K_989: [122 169  96 116 142 110 111  84 173 160 148 170 102 148]
K_743: [122 169 167 116 142 110 111  84 173 160 148 170 102 148]
K_865: [122 169 167 116 142 110 111  84 157 173 163 107 169 162]
has: [148 160] | no
[122 169 167 116 142 110 111  84 173 160 148 170 102 148] | K_743
has: [169  96] | yes

K_658: [154  85 136  60 154  96]
K_825: [136  85 154 166  91 116]
K_523: [131 177 102  74 165 124]
K_336: [114 165 103 102 163 148]
K_154: [ 94 108 131 181 125 175]
K_19: [112 164 104 106 162 151]
K_632: [174  82 175 175  91 124]
K_796: [151 171 109  61 153  96]
K_426: [102 151 109 129 155 163]
K_758: [114 165 103 102 163 171]
[103 102 163 148] | K_336
has: [181 125 175] | yes
howmany K_632: [175] | 2
[136  85 154] | K_825
has: [124 165  74 102 177] | no

K_214: [137  94 109 153  83 142 140  44 155 161 155 133 118 126  99 104  95  97
 104 163 105  87 122 143 126 151 130 167  76 126  76 135 111 159  89 141]
K_201: [102 162 163  96 116  65  83 161  75 100  94 145 168 105  74 123 178 174
 144  47  86 151 130  83 108  68  57 101 156 103 168  71 145 117 180  83]
K_844: [123 122 100 159 123 109 115 142 122 162 131 107 123 121 160 109 106 121
  97 125 139 164 111 103 100 147 114 138 115 147 146  99 107 139  98 113]
K_842: [ 71 142 117 159 123 109 115 142 122 162 131 107 123 121 160 109 106 121
  97  99  93 164 133  70 124 115  99  96 153 124 180 103 138 109 167  99]
has: [108  68  57 101 156] | yes
[ 71 145 117] | K_201

K_363: [117 131 130 130 125 136 130 134 124 131 128 123 135 106 136 124 123 128
 134 129 135 138 126 135 125 131 122 128 130 138 129 124]
K_238: [107 129 120 111 127  73 119  95 120  80 127 120 148 128  73 120 140 124
 175 111 152 119 151 105 126 110 123 134  95 173  73 130]
K_82: [112 129 122 114 128  84 121 101  95  90 127 141 145 128  83 145 137 125
 164 114 147 120 147 111 128 113 125 132 101 164  87 129]
K_660: [102 129 118 110 137  89 117  83  90  66 133 149 148 130  82 145 126 123
 174 104 126 110 143 108 141 113 124 133  91 170  84 137]
K_832: [ 96 129 115 109 153 131 115  74 107  56 146 152 143 132 114 131  98 123
 165  97 164  99 125 115 163 124 124 131  92 155 111 148]
K_705: [126 128 128 128 128 128 128 128 128 128 128 128 128 128 128 128 128 128
 128 128 130 128 128 128 128 128 128 128 128 128 128 128]
K_944: [ 92 114 131  88 133 105 125 125 139 116 175 208 110 112 127 161 115 138
 122 131 135 147 131  97 106 153 108 159 155 120  74 151]
K_85: [105 128 118 115 150 141 118  84 118  72 144 145 137 131 127 127  99 123
 151 103 155 104 122 121 159 128 126 130 104 142 123 145]
howmany K_705: [128] | 30
has: [152 119 151 105 125] | no
howmany K_238: [120] | 4
howmany K_363: [126] | 1
howmany K_82: [114] | 2

K_2: [144  93 121 168 101  95 146  77  73 120 119 136 166 106  99 120]
K_649: [144 118 141 113 171 158 169 126 118 118  93 118 168 101 112 112]
K_903: [124 113 145 106 196 113 147 135 142  68 106 120 103 113 113 105]
K_818: [135 142  68 106 120 103 158 177 118 153  74  78 148 109  92 102]
K_35: [157 147 166 141  90 143 143  49  99 109 135 144 162 104 112 144]
K_622: [159  97 159 155 100  98 106 143 108 159 188 132 159 143 143 166]
[118  93 118 168 101 112] | K_649
howmany K_649: [119] | 0
[135 142  68 106 120 103 113 113] | K_903
howmany K_903: [113] | 4
howmany K_622: [143] | 3
[159  97 159 155 100  98 106 143 108 159 188 132 159 143 143 166] | K_622

K_286: [ 96 118 168  90 132 197 146 165  76 157 174 171 102 144 189 183 183 160
  67 149]
K_197: [157 144 163 102  85 139  88 161 111  69  71 193  59 120  86 158 124 197
  94 191]
K_23: [130 105  99 109  98 154  64 178 177 177 152 187 134  81  76  94  68 155
  66  79]
K_180: [ 96 118 168  90 132 197 146 165  76 157 174 171  72 182 141  96  97 180
 170 150]
K_129: [149 148  67 126 128 137  99  71 129 143 163  74 126 147 112 180 154 102
 167 174]
K_451: [157 144 163 102  85 139  88 161 182 141  96 174 157 171  72  97  76 197
  69 176]
[157 144 163 102  85 139  88 161 182 141  96 174 157 171  72  97  76 197
  69 176] | K_451
[ 76 157 174 171  72 182 141  96  97] | K_180

K_290: [156 143 144 117 134  92  88 150  86 146 148 135 150 104 129 159 120 131
 142  97 155 172 128 108 142 142 104  65 178  81 131 141 139 134 139 143
  96 102 173 119 169 133 101 110 130 191  89 111 118 138 151 104 129 140
 185 101 143 121]
K_221: [127 121 101 150 160 118 102 165 119 152 168 147 141 150 134 107 168 140
 146  83 128 157 103 140 146 116 139  85 139 137 117 158 117 101 147 115
 103 135 136 153 165 136 144 130 154 177  88 126 157 153 170 130 133 152
 158 120  93 158]
K_517: [154 134 135 160 125 163 134 118 133 118 121 131 141 104 104 152 121 133
 159 161 128 147 123 133 107 122  94 128 139 141 128 101 116 152 132 139
 107 149 142 104 121 111 123 143 133  92 148 135 151 125 122  99 140 113
 114 110 138 119]
K_725: [145 125 119 168 133 165 135 127 140 124 130 129 139 116 111 138 131 132
 157 155 123 143 117 146 102 108 101 131 127 156 117 104 107 134 133 133
 107 155 129 117 120 111 119 151 143  90 143 135 158 126 120 104 143 113
 108 112 128 129]
K_707: [146 119 112 170 136 151 120 148 127 140 151 127 146 119 120 138 130 127
 160 139 131 152 115 145  98  97  95 104 138 148 104 107 101 127 137 117
  95 147 134 124 135 113 132 153 153 111 120 124 158 130 122 102 151 118
 128 103 118 138]
K_886: [146 152 183  96 100 119 142 114 119 125 110 122 133 109 136 173  87 122
 121 162 154 123 169 113 134 163 119 143 157  91 154 117 161 181 123 142
 154 107 155 107 124 139 146 119 106 130 155 129  94 119 108 133 131 127
 147 137 171 106]
K_795: [125 118  89 156 154 144 146 159 161 152 153 115 135 149 164 118 144 134
 123 137 134 126 133 146  99  92 145 159 100 181  98 130 110  92 133 112
 138 151  97 170 125 127 122 172 166 114 130 129 142 123 100 140 151 114
 112 118 127 148]
K_593: [140 122 107 169 140 162 138 135 147 130 137 126 138 125 123 130 137 134
 150 150 124 139 118 147 100 101 112 138 118 167 110 110 105 120 133 127
 112 157 119 131 121 113 118 158 151  94 139 134 158 126 116 112 145 112
 106 141 125 135]
K_860: [140 124 119 159 131 156 136 131 139 129 133 125 137 122 121 136 128 129
 148 151 126 136 123 143 104 109 109 133 125 153 143 108 111 130 131 128
 115 148 125 124 121 116 122 150 142  97 140 132 149 125 116 113 143 115
 113 118 130 131]
has: [156 117] | yes
howmany K_290: [134] | 2
has: [191  89 111] | yes
howmany K_860: [140] | 2
howmany K_290: [119] | 1
[123 142 154] | K_886
[131 127 147] | K_886

K_277: [159 143 127 107 147 108 119 188 195 142 144]
K_895: [132 169 160 124 153 112 146  97 108  84 119]
K_982: [169 145 115  84 143 143 134 115 173 158 114]
K_644: [132 148 160 124 135 112 146  97 108  84 119]
K_799: [134 166 160 127 154 117 141 102 115  87 121]
K_585: [125 125 166 162 134 174 107 132 174 112 138]
K_420: [161 146 107  93 149  87 127 185 176 146 133]
K_914: [144 133 134 140 153 140 100 175 198 140 124]
K_419: [132 140  89 155 176 125 102 147 146 103  57]
howmany K_982: [115] | 2
howmany K_420: [149] | 1
howmany K_914: [132] | 0
has: [132 140] | yes

K_342: [145 143 115 152 122 135 153 131  77 135 104 126 110 126 144 117 101 109
 170 175 145]
K_977: [ 98 101 143 158  89 147 158  68  86 176 128  80 111 141 140 132 119 157
  71 140 123]
K_93: [167 152 108 184 130 196 142 148  69 140  90 135  90 115 134 109  88 110
 167 190 170]
[ 86 176] | K_977
howmany K_342: [144] | 1

K_230: [ 91  91 124 121]
K_389: [123  55 157 156]
K_539: [102 127  96  75]
K_663: [ 98  94 123 127]
K_827: [172 137 131 172]
K_332: [127  70 162 174]
K_449: [170 109 150 206]
K_446: [139 153 131 191]
[96 75] | K_539
[127  70 162] | K_332

K_267: [133 179  97 128]
K_351: [123 150 154 174]
K_258: [ 91 127  66 163]
K_533: [183 119 194 126]
K_718: [178  90 178  89]
howmany K_718: [91] | 0
has: [179 133] | no
has: [ 90 178] | yes

K_778: [121 102 119  79 102 156 102 119 119 119 102]
K_471: [133 118 111 135  76 144 149 120 131 115 127]
K_951: [146 112 141 128 160  92 125 130 103 109 116]
K_595: [139 106 100  60  75 149 149 122 119  96 123]
K_550: [188 118 172 138 150  69 157 132 153 171 114]
K_206: [122 147 131 108 147 147 108 108 108 166 108]
K_324: [133 119 117 108 121 136 129 139 118 118 133]
K_913: [132 121 115 104 109 136 136 130 121 118 135]
K_828: [130 131 137 140 137 123 125 127 134 136 123]
K_213: [122 129 133 109 129 133 128 136 118 133 146]
howmany K_778: [118] | 0
howmany K_206: [108] | 5
howmany K_213: [133] | 3
howmany K_828: [134] | 1
howmany K_206: [147] | 3

